Below are the code and all the weights of a small trained network. Each question names an input and a target symbol and asks about switching units off, where a switched-off unit gives its printed mean instead of its output.

import numpy as np


def w(rows, s, z=0):
    codes = np.array(rows[::2]) - 128.0
    scale = np.full(codes.shape[1], s)
    scale[-1] = z or s
    return codes * scale


def norm(h):
    return h / np.sqrt((h * h).mean(-1, keepdims=True) + 1e-5)


def f(y):
    return np.maximum(y, 0)


def softmax(a):
    e = np.exp(a - a.max(-1, keepdims=True))
    return e / e.sum(-1, keepdims=True)


def log_softmax(a):
    a = a - a.max(-1, keepdims=True)
    return a - np.log(np.exp(a).sum(-1, keepdims=True))


def net(x, mask):
    ids = ['ΔΣΨαβγεηλμπτ'.index(c) for c in x.split()]
    T = len(ids)
    res = E[ids] + P[:T]
    q, k, v = (norm(res) @ M[0].T for M in (Q, K, V))
    z = softmax(np.where(np.tri(T) > 0, q @ k.T / 2**0.5, -1e9)) @ v
    res = res + np.where(mask[0], z, O[0][:, -1]) @ O[0][:, :-1]
    y = f(norm(res) @ A[0][:, :-1].T + A[0][:, -1])
    res = res + np.where(mask[1:9], y, B[0][:, -1]) @ B[0][:, :-1]
    return log_softmax(norm(res)[-1] @ U[:, :-1].T + U[:, -1])


Q, K, V, O, A, B = {}, {}, {}, {}, {}, {}
E = w([
[150,123,124,239],'Δ',
[125,197,250,117],'Σ',
[154,116,136,205],'Ψ',
[65,217,184,53],'α',
[71,156,59,126],'β',
[138,138,102,180],'γ',
[156,111,100,233],'ε',
[96,201,74,210],'η',
[249,157,111,95],'λ',
[83,174,109,201],'μ',
[160,161,169,29],'π',
[148,130,112,213],'τ',
],0.023)
P = w([
[87,68,83,225],'0',
[133,126,83,229],'1',
[137,166,85,209],'2',
[150,185,98,190],'3',
[163,213,100,163],'4',
[179,224,111,133],'5',
[179,234,114,105],'6',
[203,252,117,85],'7',
],0.013)
Q[0] = w([
[134,235,129,191],'h1',
[61,2,150,50],'h1',
],0.081)
K[0] = w([
[149,156,173,65],'h1',
[49,71,81,254],'h1',
],0.045)
V[0] = w([
[185,142,2,104],'h1',
[14,149,61,122],'h1',
],0.043)
O[0] = w([
[148,3,25,107,185],'h1',
[65,115,206,6,2],'h1',
],0.025,0.032)
A[0] = w([
[63,141,163,125,136],'n1',
[94,149,136,191,157],'n2',
[125,1,214,195,169],'n3',
[115,150,62,70,254],'n4',
[250,189,119,7,61],'n5',
[57,161,56,89,80],'n6',
[119,69,179,131,118],'n7',
[116,190,175,120,161],'n8',
],0.045,0.0038)
B[0] = w([
[233,113,89,109,180],'n1',
[208,117,159,95,237],'n2',
[39,126,188,137,208],'n3',
[176,140,152,194,198],'n4',
[2,102,148,48,142],'n5',
[179,182,142,129,141],'n6',
[150,118,71,151,142],'n7',
[48,159,72,171,252],'n8',
],0.06,0.014)
U = w([
[72,147,31,65,237],'Δ',
[175,125,93,130,41],'Σ',
[104,41,4,193,113],'Ψ',
[73,87,162,162,201],'α',
[173,153,18,54,48],'β',
[95,95,145,148,138],'γ',
[124,104,162,185,79],'ε',
[154,76,115,36,255],'η',
[135,77,199,124,204],'λ',
[156,96,178,123,165],'μ',
[124,245,100,218,16],'π',
[234,140,146,71,114],'τ',
],0.014,0.0055)

Each question gives the input, a string of symbols that net reads in full, and the target symbol t.
The units are the heads (2 rows each of Q, K, V and O) and the neurons (one row each of A and B). Each row of codes is followed by its name. A weight is (code - 128) times the scale printed after its matrix; where a second scale follows, it is the last column's (O, A, B and U).
mask holds one flag per unit, heads first, then neurons. A switched-off unit (its flag False) gives its mean, the last column of its rows in O or B, instead of its output. The means were averaged over made-up inputs and are rounded, as every weight is.
A unit's drop is (log p(t) with every unit on - log p(t) with that unit switched off) / (log p(t) with every unit on - log p(t) with every unit switched off).
The circuit of an input: a set's keep is (log p(t) with only the set's units on - log p(t) with every unit switched off) / (log p(t) with every unit on - log p(t) with every unit switched off). Starting from all 9 units, units are removed one at a time, each time the one whose removal leaves the highest keep (on an exact tie, the one counted first), for as long as the keep stays at least 0.8.
units of the circuit, in order: the units of the circuit, biggest drop first
unit that matters most: the unit with the biggest drop
k most important neurons: the k neurons with the biggest drops, biggest first
drop when u is switched off: that unit's drop, to one decimal
input β Σ Δ α α, target Δ: units of the circuit, in order : [h1, n8, n5]
input τ β Σ τ γ, target π: units of the circuit, in order : [h1]
input η α η λ λ α η, target Δ: units of the circuit, in order : [h1, n8, n5]
input π λ β τ Δ β λ η, target τ: 2 most important neurons : [n2, n8]
input α μ μ β Ψ, target Δ: units of the circuit, in order : [h1, n8, n1, n5]
input Δ μ μ, target β: units of the circuit, in order : [n1, h1, n7]
input α τ τ, target Δ: units of the circuit, in order : [h1, n8, n1, n5]
input τ Ψ η, target τ: units of the circuit, in order : [n6, h1]
input τ η τ, target α: units of the circuit, in order : [h1, n3]
input λ Σ Δ λ λ Σ α Ψ, target Δ: units of the circuit, in order : [h1, n5, n8]
input η ε Δ, target λ: units of the circuit, in order : [h1, n8, n3]
input τ Ψ Δ τ, target α: units of the circuit, in order : [h1, n3, n1]
input μ λ β α τ η, target Δ: 3 most important neurons : [n8, n5, n1]
input λ α γ, target Δ: unit that matters most : h1
input β β β Σ η λ α, target Δ: 3 most important neurons : [n5, n8, n1]
input π τ Ψ, target τ: 2 most important neurons : [n2, n8]
input Σ λ Ψ η λ τ Σ γ, target π: drop when n8 is switched off : 0.4
input λ λ Σ, target π: drop when h1 is switched off : 1.8
input λ Σ τ β α γ β, target Δ: drop when h1 is switched off : 1.2
input Σ μ τ β Σ μ, target π: most important neuron : [n8]
input λ Δ λ α β, target Δ: 3 most important neurons : [n8, n5, n1]
